Below is a small trained network, with its code and all its weights. Each question gives an input and a class and asks what happens when units are switched off, that is, made to give their printed mean instead of their output.

import numpy as np


def w(rows, s, z=0):
    codes = np.array(rows[::2]) - 128.0
    scale = np.full(codes.shape[1], s)
    scale[-1] = z or s
    return codes * scale


def f(y):
    return y / 2 * (1 + np.tanh(0.7978845608 * (y + 0.044715 * y**3)))


def log_softmax(a):
    a = a - a.max(-1, keepdims=True)
    return a - np.log(np.exp(a).sum(-1, keepdims=True))


def net(x, mask):
    res = np.array(x, float).reshape(1, 4) / 4 @ E
    y = f(res @ A[0][:, :-1].T + A[0][:, -1])
    res = res + np.where(mask, y, B[0][:, -1]) @ B[0][:, :-1]
    return log_softmax(res[-1] @ U[:, :-1].T + U[:, -1])


A, B = {}, {}
E = w([
[128,129,128,127,128,128,128,128,129,129],'x0',
[121,28,39,119,122,137,117,140,21,92],'x1',
[125,2,214,129,144,122,187,119,195,118],'x2',
[134,170,199,125,143,123,252,121,27,110],'x3',
],0.0041)
A[0] = w([
[124,40,172,127,132,121,161,129,167,126,150],'N0',
[124,148,173,135,128,134,225,123,34,129,87],'N1',
[129,235,208,129,127,134,136,135,243,119,59],'N2',
[130,129,128,130,127,128,128,128,128,126,109],'N3',
[130,150,167,127,128,133,210,124,52,135,82],'N4',
[123,44,169,127,132,119,161,125,166,124,146],'N5',
[131,89,85,132,125,132,50,127,191,139,57],'N6',
[133,145,146,120,131,123,174,125,89,126,51],'N7',
[127,54,83,128,128,130,122,132,60,116,16],'N8',
[122,251,52,124,130,111,66,128,59,129,178],'N9',
[125,6,180,130,130,117,170,128,183,124,161],'N10',
[125,76,70,127,126,134,25,122,208,135,65],'N11',
[128,207,81,131,128,122,98,129,94,126,159],'N12',
[131,45,81,125,124,134,122,136,50,123,26],'N13',
[127,66,90,128,128,131,121,129,71,116,2],'N14',
[123,64,89,130,129,130,122,130,69,116,6],'N15',
],0.012,0.0008)
B[0] = w([
[136,145,119,130,121,199,123,130,110,130,214],'N0',
[124,117,129,125,131,77,113,158,139,33,231],'N1',
[119,111,119,127,134,53,138,87,139,250,248],'N2',
[127,126,127,128,128,128,128,128,128,128,127],'N3',
[124,117,126,127,129,87,113,152,138,54,208],'N4',
[134,144,119,130,122,195,124,130,111,129,209],'N5',
[124,122,139,126,133,82,131,150,125,51,206],'N6',
[126,121,127,128,127,112,118,139,135,95,155],'N7',
[125,132,134,129,132,91,135,105,147,197,183],'N8',
[140,135,127,130,120,252,131,128,110,132,232],'N9',
[137,147,117,131,119,234,124,131,103,130,253],'N10',
[122,121,139,124,134,61,129,160,128,19,241],'N11',
[134,125,129,132,124,198,132,128,117,131,178],'N12',
[124,133,135,128,133,84,137,100,149,211,193],'N13',
[125,131,132,129,130,99,132,111,143,180,168],'N14',
[125,131,133,127,131,98,134,108,142,183,170],'N15',
],0.021,0.006)
U = w([
[161,154,112,136,102,253,124,134,83,128,255],'0',
[113,106,143,120,140,73,111,180,138,37,93],'1',
[113,124,132,128,141,85,147,71,158,227,37],'2',
],0.012,0.00063)

Each question gives the input, the list of numbers given to net, and the class t.
The units are the neurons (one row each of A and B). Each row of codes is followed by its name. A weight is (code - 128) times the scale printed after its matrix; where a second scale follows, it is the last column's (A, B and U).
mask holds one flag per neuron, in row order. A switched-off neuron (its flag False) gives its mean, the last column of its row in B, instead of its output. The means were averaged over made-up inputs and are rounded, as every weight is.
A unit's drop is (log p(t) with every unit on - log p(t) with that unit switched off) / (log p(t) with every unit on - log p(t) with every unit switched off).
The circuit of an input: a set's keep is (log p(t) with only the set's units on - log p(t) with every unit switched off) / (log p(t) with every unit on - log p(t) with every unit switched off). Starting from the 12 units with the biggest drops (on a tie, the unit counted first), units are removed one at a time, each time the one whose removal leaves the highest keep (on an exact tie, the one counted first), for as long as the keep stays at least 0.8.
units of the circuit, in order: the units of the circuit, biggest drop first
top k neurons: the k neurons with the biggest drops, biggest first
drop when u is switched off: that unit's drop, to one decimal
input [7,-4,3,3], class 2: units of the circuit, in order -> (N2)
input [-2,8,-6,3], class 2: top 2 neurons -> (N13, N8)
input [-7,2,-7,-8], class 1: top 2 neurons -> (N11, N6)
input [5,-7,-1,8], class 1: top 2 neurons -> (N1, N4)
input [0,6,4,5], class 2: top 3 neurons -> (N13, N11, N8)
input [8,-6,-3,7], class 1: top 2 neurons -> (N1, N4)
input [-6,5,8,-7], class 0: top 3 neurons -> (N10, N0, N5)
input [3,2,-1,3], class 1: top 2 neurons -> (N2, N10)
input [6,2,-2,4], class 1: top 2 neurons -> (N10, N2)
input [-4,-2,-5,-6], class 1: top 4 neurons -> (N11, N10, N6, N0)
input [7,-5,-4,0], class 2: top 4 neurons -> (N2, N10, N0, N5)
input [4,4,8,-7], class 0: drop when N5 is switched off -> 0.4
input [-1,5,8,-6], class 0: drop when N10 is switched off -> 2.3
input [6,-6,3,-4], class 2: drop when N2 is switched off -> 1.9
input [1,5,1,7], class 1: units of the circuit, in order -> (N1)
